Below is a small trained network, with its code and all its weights. Each question gives an input and a class and asks what happens when units are switched off, that is, made to give their printed mean instead of their output.

import numpy as np


def w(rows, s, z=0):
    codes = np.array(rows[::2]) - 128.0
    scale = np.full(codes.shape[1], s)
    scale[-1] = z or s
    return codes * scale


def f(y):
    return y / 2 * (1 + np.tanh(0.7978845608 * (y + 0.044715 * y**3)))


def log_softmax(a):
    a = a - a.max(-1, keepdims=True)
    return a - np.log(np.exp(a).sum(-1, keepdims=True))


def net(x, mask):
    res = np.array(x, float).reshape(1, 6) / 4 @ E
    y = f(res @ A[0][:, :-1].T + A[0][:, -1])
    res = res + np.where(mask, y, B[0][:, -1]) @ B[0][:, :-1]
    return log_softmax(res[-1] @ U[:, :-1].T + U[:, -1])


A, B = {}, {}
E = w([
[118,131,121,116,138,108,118,111,116,137,130],'x0',
[152,129,150,21,90,46,174,170,130,99,218],'x1',
[96,141,123,109,134,129,141,137,109,141,115],'x2',
[199,6,131,101,137,141,183,134,132,210,84],'x3',
[137,142,117,121,236,127,116,176,255,154,162],'x4',
[137,121,128,135,125,133,124,126,134,123,137],'x5',
],0.011)
A[0] = w([
[129,120,135,154,149,126,138,134,122,161,99,117],'N0',
[110,91,139,147,144,142,123,118,128,149,106,121],'N1',
[138,119,135,146,116,118,115,141,125,117,99,142],'N2',
[119,142,135,131,235,120,142,157,215,156,147,150],'N3',
[130,111,133,133,124,127,115,115,127,136,110,117],'N4',
[196,31,134,15,94,93,183,156,131,172,147,56],'N5',
[124,126,124,175,136,128,107,127,115,139,95,175],'N6',
[142,83,122,83,109,115,140,162,127,143,136,83],'N7',
[128,154,118,105,118,124,127,140,143,80,130,133],'N8',
[112,224,134,86,86,82,114,152,147,64,195,125],'N9',
[95,203,120,204,158,165,85,85,130,96,82,189],'N10',
[120,145,110,153,156,136,119,117,121,108,132,107],'N11',
[112,159,121,112,205,142,124,174,182,127,189,128],'N12',
[124,148,114,119,205,129,124,160,195,152,158,161],'N13',
[137,139,112,116,213,136,123,163,179,141,134,146],'N14',
[120,110,128,129,137,147,123,119,136,145,99,118],'N15',
[151,80,131,92,107,101,156,156,126,153,142,94],'N16',
[116,170,145,93,108,97,121,155,130,87,193,133],'N17',
[142,50,120,179,183,156,124,95,120,209,19,131],'N18',
[129,83,131,154,128,150,118,103,128,183,96,148],'N19',
[136,93,126,158,99,142,128,102,74,155,102,165],'N20',
[87,233,119,244,155,161,74,104,121,95,85,209],'N21',
[105,120,132,115,202,132,122,150,189,131,149,153],'N22',
[126,136,159,96,133,152,130,98,100,139,151,142],'N23',
[128,135,139,138,79,119,125,135,121,88,152,173],'N24',
[120,154,120,123,71,143,124,107,102,117,176,161],'N25',
[121,98,136,131,160,145,129,112,132,131,101,141],'N26',
[100,134,133,165,156,123,95,116,110,117,124,129],'N27',
[132,139,129,146,147,119,130,147,154,147,99,119],'N28',
[119,122,110,112,95,136,135,141,89,101,148,143],'N29',
[133,134,119,136,191,131,136,142,166,146,134,139],'N30',
[122,117,132,138,92,119,127,116,109,133,121,203],'N31',
[130,121,131,131,61,124,125,119,82,121,109,253],'N32',
],0.011,0.0069)
B[0] = w([
[147,130,122,128,129,163,107,133,117,123,137,151],'N0',
[147,132,105,139,145,158,115,117,116,133,130,157],'N1',
[96,132,112,100,138,142,144,119,104,147,117,139],'N2',
[144,148,153,139,225,140,54,167,129,149,152,215],'N3',
[112,141,121,138,135,158,139,104,127,147,135,137],'N4',
[62,52,163,127,116,38,82,109,149,182,119,218],'N5',
[117,96,123,129,133,158,128,121,111,142,86,171],'N6',
[123,109,161,137,129,109,100,112,146,149,123,155],'N7',
[158,153,134,135,121,120,135,111,140,117,168,150],'N8',
[186,219,102,125,132,144,205,130,134,86,143,215],'N9',
[84,56,158,126,129,52,94,101,145,159,138,221],'N10',
[144,136,144,105,155,96,123,122,111,163,117,141],'N11',
[156,127,113,109,240,98,221,86,188,146,97,194],'N12',
[149,112,148,118,234,154,134,122,142,156,136,200],'N13',
[130,151,147,130,206,129,71,153,120,140,131,191],'N14',
[125,129,121,114,147,170,114,129,123,119,125,148],'N15',
[88,94,150,127,127,106,123,132,135,153,125,165],'N16',
[149,204,127,138,144,134,186,127,148,97,152,187],'N17',
[162,160,81,151,126,254,84,160,68,82,110,251],'N18',
[151,99,101,122,124,191,156,116,120,103,110,187],'N19',
[138,83,99,120,99,166,217,98,160,129,88,195],'N20',
[78,43,178,110,86,41,106,134,160,189,140,246],'N21',
[143,136,138,134,212,132,107,116,130,159,151,187],'N22',
[137,129,124,145,89,122,108,139,154,120,132,139],'N23',
[104,186,128,110,94,112,125,138,87,128,155,166],'N24',
[123,176,155,138,67,126,93,159,115,108,149,171],'N25',
[110,141,121,123,143,160,117,140,92,137,107,156],'N26',
[134,95,153,128,126,119,133,152,158,147,116,153],'N27',
[109,135,115,122,166,142,100,130,102,140,146,145],'N28',
[128,152,131,142,77,121,83,150,131,113,145,158],'N29',
[124,127,146,144,176,154,85,141,124,130,137,172],'N30',
[118,116,130,148,62,140,155,121,140,97,105,168],'N31',
[93,128,74,117,14,91,146,119,106,81,113,208],'N32',
],0.019,0.018)
U = w([
[33,54,154,104,20,42,124,70,125,149,79,252],'0',
[99,75,200,108,190,61,75,116,182,210,109,126],'1',
[152,105,17,139,74,224,177,86,60,79,23,101],'2',
[193,159,86,157,198,236,70,184,69,123,87,28],'3',
[140,253,101,123,54,101,171,152,83,20,149,193],'4',
[222,227,122,106,203,130,203,121,170,104,141,41],'5',
],0.0057,0.0016)

Each question gives the input, the list of numbers given to net, and the class t.
The units are the neurons (one row each of A and B). Each row of codes is followed by its name. A weight is (code - 128) times the scale printed after its matrix; where a second scale follows, it is the last column's (A, B and U).
mask holds one flag per neuron, in row order. A switched-off neuron (its flag False) gives its mean, the last column of its row in B, instead of its output. The means were averaged over made-up inputs and are rounded, as every weight is.
A unit's drop is (log p(t) with every unit on - log p(t) with that unit switched off) / (log p(t) with every unit on - log p(t) with every unit switched off).
The circuit of an input: a set's keep is (log p(t) with only the set's units on - log p(t) with every unit switched off) / (log p(t) with every unit on - log p(t) with every unit switched off). Starting from the 12 units with the biggest drops (on a tie, the unit counted first), units are removed one at a time, each time the one whose removal leaves the highest keep (on an exact tie, the one counted first), for as long as the keep stays at least 0.8.
circuit, biggest first: the units of the circuit, biggest drop first
k most important neurons: the k neurons with the biggest drops, biggest first
drop when u is switched off: that unit's drop, to one decimal
input [3,0,4,4,8,-8], class 3: circuit, biggest first -> [N21]
input [-3,3,-5,0,4,-4], class 5: 2 most important neurons -> [N21 N10]
input [6,1,-4,-7,6,6], class 5: 2 most important neurons -> [N9 N5]
input [-8,0,2,5,-7,-5], class 2: 2 most important neurons -> [N21 N10]
input [7,-6,-7,1,-1,1], class 2: 2 most important neurons -> [N18 N5]
input [0,-4,-7,1,1,-1], class 3: 2 most important neurons -> [N5 N18]
input [-1,-7,-5,1,-6,6], class 2: 2 most important neurons -> [N18 N5]
input [-8,1,-6,-4,-7,-8], class 4: 2 most important neurons -> [N5 N9]
input [0,3,-7,0,-1,6], class 4: 2 most important neurons -> [N21 N10]
input [-8,6,2,1,-8,-4], class 0: 2 most important neurons -> [N5 N18]
input [8,-8,-5,0,-5,-7], class 0: 3 most important neurons -> [N21 N10 N9]
input [0,6,4,0,8,-4], class 5: 2 most important neurons -> [N21 N9]
input [-6,0,-4,-4,-5,1], class 0: 2 most important neurons -> [N18 N21]
input [-7,-3,8,1,6,4], class 3: circuit, biggest first -> [N5]
input [-8,5,2,0,0,4], class 4: 2 most important neurons -> [N21 N10]
input [-7,1,-5,-1,-6,-5], class 4: drop when N5 is switched off -> 0.4
input [2,-6,-3,-6,-1,-4], class 0: drop when N13 is switched off -> 0.0
input [-5,0,2,-2,-2,5], class 0: drop when N18 is switched off -> 0.5
